Below are the code and all the weights of a small trained network. Each question names an input and a class and asks about switching units off, where a switched-off unit gives its printed mean instead of its output.

import numpy as np


def w(rows, s, z=0):
    codes = np.array(rows[::2]) - 128.0
    scale = np.full(codes.shape[1], s)
    scale[-1] = z or s
    return codes * scale


def f(y):
    return y / 2 * (1 + np.tanh(0.7978845608 * (y + 0.044715 * y**3)))


def log_softmax(a):
    a = a - a.max(-1, keepdims=True)
    return a - np.log(np.exp(a).sum(-1, keepdims=True))


def net(x, mask):
    res = np.array(x, float).reshape(1, 7) / 4 @ E
    y = f(res @ A[0][:, :-1].T + A[0][:, -1])
    res = res + np.where(mask, y, B[0][:, -1]) @ B[0][:, :-1]
    return log_softmax(res[-1] @ U[:, :-1].T + U[:, -1])


A, B = {}, {}
E = w([
[185,219,110,90,139,170,130,115,253],'x0',
[118,70,173,176,136,54,179,200,251],'x1',
[96,22,72,171,109,83,201,233,110],'x2',
[2,89,72,118,181,181,123,91,111],'x3',
[130,111,151,40,209,130,36,166,166],'x4',
[84,77,150,162,93,72,120,207,36],'x5',
[235,69,12,81,52,153,222,141,172],'x6',
],0.009)
A[0] = w([
[156,178,129,135,93,105,111,176,40,98],'n1',
[126,146,27,70,147,123,19,108,170,219],'n2',
[85,91,196,158,154,125,128,137,226,239],'n3',
[67,140,113,38,174,146,63,70,126,143],'n4',
[61,146,137,185,57,127,179,120,1,184],'n5',
[131,79,58,101,76,126,197,184,116,255],'n6',
[158,176,181,136,119,110,34,155,62,210],'n7',
],0.0085,0.0019)
B[0] = w([
[149,18,208,132,85,137,93,138,61,179],'n1',
[146,90,118,57,175,204,122,83,166,218],'n2',
[102,210,144,201,213,12,176,137,185,214],'n3',
[101,162,118,99,228,172,51,112,178,229],'n4',
[19,97,141,237,96,235,146,136,51,247],'n5',
[156,67,2,153,93,137,133,178,145,230],'n6',
[166,158,189,87,80,57,69,106,54,211],'n7',
],0.0085,0.012)
U = w([
[243,225,102,98,77,168,214,31,217,161],'0',
[219,12,14,71,61,102,197,210,154,3],'1',
[124,156,93,21,238,198,1,22,114,120],'2',
[185,175,216,125,78,106,39,111,16,119],'3',
[38,138,221,197,196,11,118,185,154,155],'4',
[38,98,140,218,71,250,185,154,27,146],'5',
],0.0082,0.0035)

Each question gives the input, the list of numbers given to net, and the class t.
The units are the neurons (one row each of A and B). Each row of codes is followed by its name. A weight is (code - 128) times the scale printed after its matrix; where a second scale follows, it is the last column's (A, B and U).
mask holds one flag per neuron, in row order. A switched-off neuron (its flag False) gives its mean, the last column of its row in B, instead of its output. The means were averaged over made-up inputs and are rounded, as every weight is.
A unit's drop is (log p(t) with every unit on - log p(t) with that unit switched off) / (log p(t) with every unit on - log p(t) with every unit switched off).
The circuit of an input: a set's keep is (log p(t) with only the set's units on - log p(t) with every unit switched off) / (log p(t) with every unit on - log p(t) with every unit switched off). Starting from all 7 units, units are removed one at a time, each time the one whose removal leaves the highest keep (on an exact tie, the one counted first), for as long as the keep stays at least 0.8.
units of the circuit, in order: the units of the circuit, biggest drop first
most important unit: the unit with the biggest drop
k most important neurons: the k neurons with the biggest drops, biggest first
drop of u: that unit's drop, to one decimal
input [5,-2,2,-7,2,-1,-2], class 3: most important unit : n4
input [6,5,0,7,-5,2,4], class 1: 2 most important neurons : [n6 n5]
input [-8,4,-7,-2,5,0,3], class 3: units of the circuit, in order : [n4 n7]
input [6,7,4,6,-8,-8,4], class 1: 2 most important neurons : [n6 n4]
input [-2,8,6,-3,-4,8,-7], class 5: 2 most important neurons : [n5 n4]
input [-8,5,-2,-7,-8,-5,-6], class 5: 2 most important neurons : [n5 n4]
input [5,0,0,0,3,-1,6], class 1: 3 most important neurons : [n4 n6 n3]
input [0,-5,-5,0,-3,-8,6], class 2: 2 most important neurons : [n2 n4]
input [-8,-4,-4,1,-5,-8,-2], class 5: 2 most important neurons : [n5 n2]
input [-3,2,1,8,3,-3,5], class 1: 3 most important neurons : [n6 n5 n7]
input [2,-3,7,-4,3,-2,-3], class 3: units of the circuit, in order : [n6 n5 n3 n4]
input [4,-2,-6,7,-2,8,8], class 1: units of the circuit, in order : [n6 n5]
input [5,-5,3,-7,-8,-1,2], class 1: units of the circuit, in order : [n6 n4]
input [2,0,2,-8,7,1,-1], class 3: most important unit : n7
input [6,8,-2,7,-1,8,4], class 1: 4 most important neurons : [n6 n5 n4 n7]
input [2,0,-4,-2,1,5,-3], class 3: drop of n7 : 0.1
input [5,5,-6,7,-6,2,0], class 4: drop of n2 : 0.4
input [0,6,6,-1,-5,8,-3], class 5: drop of n5 : 0.7
input [-8,4,-6,1,6,2,6], class 1: drop of n2 : 0.1
input [3,-6,-5,-3,-7,-2,-4], class 3: most important unit : n7
